Below are the code and all the weights of a small trained network. Each question names an input and a class and asks about switching units off, where a switched-off unit gives its printed mean instead of its output.

import numpy as np


def w(rows, s, z=0):
    codes = np.array(rows[::2]) - 128.0
    scale = np.full(codes.shape[1], s)
    scale[-1] = z or s
    return codes * scale


def norm(h):
    return h / np.sqrt((h * h).mean(-1, keepdims=True) + 1e-5)


def f(y):
    return np.maximum(y, 0)


def log_softmax(a):
    a = a - a.max(-1, keepdims=True)
    return a - np.log(np.exp(a).sum(-1, keepdims=True))


def net(x, mask):
    res = np.array(x, float).reshape(1, 3) / 4 @ E
    u = 0
    for l in range(3):
        y = f(norm(res) @ A[l][:, :-1].T + A[l][:, -1])
        res = res + np.where(mask[u : u + 7], y, B[l][:, -1]) @ B[l][:, :-1]
        u += 7
    return log_softmax(norm(res)[-1] @ U[:, :-1].T + U[:, -1])


A, B = {}, {}
E = w([
[57,199,181],'x0',
[3,109,167],'x1',
[108,82,246],'x2',
],0.0047)
A[0] = w([
[133,60,45,106],'L0N0',
[98,78,176,104],'L0N1',
[205,196,212,4],'L0N2',
[198,15,61,149],'L0N3',
[98,255,139,232],'L0N4',
[180,48,74,109],'L0N5',
[124,115,83,28],'L0N6',
],0.012,0.0033)
B[0] = w([
[61,164,138,202],'L0N0',
[144,47,168,187],'L0N1',
[229,144,122,176],'L0N2',
[103,164,150,254],'L0N3',
[146,103,99,240],'L0N4',
[96,247,124,214],'L0N5',
[168,122,150,143],'L0N6',
],0.014,0.0067)
A[1] = w([
[96,121,30,66],'L1N0',
[21,79,98,254],'L1N1',
[20,121,60,129],'L1N2',
[99,56,254,67],'L1N3',
[125,51,189,96],'L1N4',
[217,162,125,72],'L1N5',
[155,235,132,52],'L1N6',
],0.0095,0.0032)
B[1] = w([
[134,28,83,175],'L1N0',
[247,179,154,255],'L1N1',
[186,111,10,219],'L1N2',
[82,80,209,237],'L1N3',
[63,17,189,205],'L1N4',
[170,138,253,183],'L1N5',
[87,154,179,229],'L1N6',
],0.0061,0.005)
A[2] = w([
[127,121,102,65],'L2N0',
[92,184,196,253],'L2N1',
[188,82,146,113],'L2N2',
[1,220,81,144],'L2N3',
[138,196,70,227],'L2N4',
[129,169,186,101],'L2N5',
[42,182,102,115],'L2N6',
],0.0085,0.0039)
B[2] = w([
[184,56,128,130],'L2N0',
[79,72,106,254],'L2N1',
[30,171,83,174],'L2N2',
[6,155,32,230],'L2N3',
[14,36,158,234],'L2N4',
[82,250,53,168],'L2N5',
[2,176,71,185],'L2N6',
],0.007,0.0065)
U = w([
[166,60,39,119],'0',
[254,130,134,68],'1',
[116,44,203,183],'2',
[69,163,104,248],'3',
[165,188,196,3],'4',
],0.025,0.0053)

Each question gives the input, the list of numbers given to net, and the class t.
The units are the neurons (one row each of A and B). Each row of codes is followed by its name. A weight is (code - 128) times the scale printed after its matrix; where a second scale follows, it is the last column's (A, B and U).
mask holds one flag per neuron, layer by layer. A switched-off neuron (its flag False) gives its mean, the last column of its row in B, instead of its output. The means were averaged over made-up inputs and are rounded, as every weight is.
A unit's drop is (log p(t) with every unit on - log p(t) with that unit switched off) / (log p(t) with every unit on - log p(t) with every unit switched off).
The circuit of an input: a set's keep is (log p(t) with only the set's units on - log p(t) with every unit switched off) / (log p(t) with every unit on - log p(t) with every unit switched off). Starting from the 12 units with the biggest drops (on a tie, the unit counted first), units are removed one at a time, each time the one whose removal leaves the highest keep (on an exact tie, the one counted first), for as long as the keep stays at least 0.8.
circuit, biggest first: the units of the circuit, biggest drop first
top k neurons: the k neurons with the biggest drops, biggest first
k most important neurons of layer l: the k neurons of layer l with the biggest drops, biggest first
drop when u is switched off: that unit's drop, to one decimal
input [3,-8,7], class 1: circuit, biggest first -> [L0N2]
input [5,-5,8], class 1: circuit, biggest first -> [L0N2, L0N0]
input [8,0,-5], class 0: top 2 neurons -> [L0N4, L0N5]
input [2,-3,6], class 2: top 3 neurons -> [L0N5, L0N1, L1N1]
input [8,2,-6], class 0: top 2 neurons -> [L0N5, L0N4]
input [8,1,-2], class 0: top 2 neurons -> [L0N4, L0N5]
input [-1,5,-6], class 0: top 2 neurons -> [L0N5, L0N3]
input [8,0,-4], class 0: 2 most important neurons of layer 0 -> [L0N4, L0N5]
input [5,-3,-6], class 0: top 2 neurons -> [L0N5, L0N4]
input [7,-4,6], class 1: top 2 neurons -> [L0N2, L2N4]
input [-1,-2,3], class 4: drop when L2N3 is switched off -> 0.1
input [7,-5,6], class 1: drop when L0N2 is switched off -> 0.8
input [6,1,0], class 0: drop when L0N4 is switched off -> 1.0
input [2,-2,-4], class 0: drop when L0N5 is switched off -> 0.5
input [-2,-6,7], class 4: top neuron -> [L0N2]
